Each matrix's rows are made from only a few directions, up to rounding. Fill in the rest of each cut row.
Made from 2 directions:
[[-35  27  10   7  41  14  19 -17   5   5 -20  -3  12 -10 -22 -19 -17  16
   42  -9 -23  33   4 -28  -3 -15 -31 -10 -13 -43  10 -24   0  22 -21  31
   11 -45 -22  -9 -15  -1   4   2   0]
 [-37  37  -4  17  48  20  19 -37  22  13 -20  -1   7   0 -19 -18 -29  29
   22 -27 -36  50  -2 -32   0  17 -37  -4  -4 -58  16 -58 -24  30 -13  46
   43 -77 -41 -18  -9  11  -3  15   5]
 [ -6 -10  29 -17  -1  -9   4  34 -33 -15  -5  -4  13 -22 -14  -8  19 -20
   51  33  18 -23  13   0  -6 -65   2 -15 -22  17  -9  57  47  -8 -23 -18
  -59  49  30  14 -15 -23  15 -26 -10]
 [ 37 -24 -21  -1 -41 -10 -21   4   8   1  22   5 -17  18  28  23  10  -9
  -62  -4  16 -24  -9  28   5  40  30  16  22  37  -7   2 -18 -19  30 -25
   12  26  11   3  21  10 -10   8   4]]
Cut rows, each with the rest of it:
[ 42 -38  -3 -14 -52 -20 -23  31 -15 -11  24   3] -> [-11   6  24  22  27 -27 -38  21  34 -48  -1  35   2  -1  40   8  10  59
 -15  47  14 -30  20 -45 -31  71  37  15  14  -6   0 -10  -3]
[-10   6   7  -1  10   2   5   1  -3  -1  -6  -1] -> [  5  -6  -8  -6  -2   1  18   3  -3   5   3  -7  -2 -13  -7  -5  -6  -9
   1   2   7   5  -9   5  -6  -4  -1   0  -6  -3   3  -3  -1]
[ 21 -13 -14   1 -23  -5 -12   0   7   1  13   3] -> [-11  12  17  13   4  -4 -38  -4   8 -12  -6  16   3  26  17  10  14  20
  -3  -2 -13 -11  18 -13  10  12   4   1  13   7  -6   6   3]
[ 1  0 -1  1 -1  0 -1 -1  1  0  1  0] -> [-1  1  1  1  0  0 -3 -1  0  0 -1  1  0  3  1  1  1  0  0 -2 -2  0  1  0
  2 -1 -1  0  1  1 -1  1  0]

Made from 2 directions:
[[  3  14  11  -5  -5  -2  -2  -9  16   2  -2  19  -5 -16   8   7  -2  11
   18   5  -5  11   3 -14 -12   6   1   4   4   6   0  20   8  11 -12 -29
  -18  -4  -5  -6   1   7  14  -4  11]
 [ -2  -2  15 -14  10  -5  -4   0  -1 -12  -9  15   4 -15  -1  13  -3  -1
    6  11   5   3   1   1 -17  -2  -5  13  -1  -5  15   8   7   6  -8 -28
  -10   5   2  -6  -6  -2   8   6   3]
 [ -2  -3  11 -10   8  -4  -3   1  -2  -9  -7  10   3 -10  -2  10  -2  -2
    3   8   4   1   1   2 -12  -2  -4  10  -1  -5  12   5   5   3  -5 -19
   -6   4   2  -4  -4  -2   5   5   1]]
Cut rows, each with the rest of it:
[-1 -5 -1 -1  4  0  0  3 -5 -3 -1 -3  2  3 -3  0  0 -4 -5  0  3 -3 -1  5
  1 -2 -1  1 -2 -3  3 -5 -1] -> [-3  2  4  4  2  2  1 -1 -3 -3  2 -3]
[ -5 -17  -5  -2  12   0   0  11 -20  -8  -2 -14   8  11 -11  -2   1 -14
 -18   0   9 -11  -3  17   5  -8  -5   3  -6 -11   8 -20  -6] -> [-10  10  19  16   7   7   5  -4  -9 -13   8 -12]
[  4  13  -8  11 -15   4   3  -7  13  14   8  -2  -8   4   8  -8   2  10
   7  -8  -9   6   1 -12   9   7   7 -11   5  11 -16   7  -1] -> [  3   0   7  -3  -8  -6   1   7   7   3 -10   6]
[ -2  -2  18 -16  11  -6  -4  -1  -1 -13 -10  18   4 -18  -1  15  -3  -1
   7  12   5   3   2   1 -20  -2  -6  15  -1  -6  17  10   8] -> [  7 -10 -32 -12   6   2  -7  -6  -2   9   7   4]
[ -5 -15   8 -12  17  -4  -3   8 -16 -16  -9   1   9  -3  -9   9  -2 -12
  -9   9  11  -7  -1  14 -10  -8  -8  12  -5 -12  18  -9   1] -> [-3  1 -7  4  9  8 -1 -8 -9 -4 11 -7]
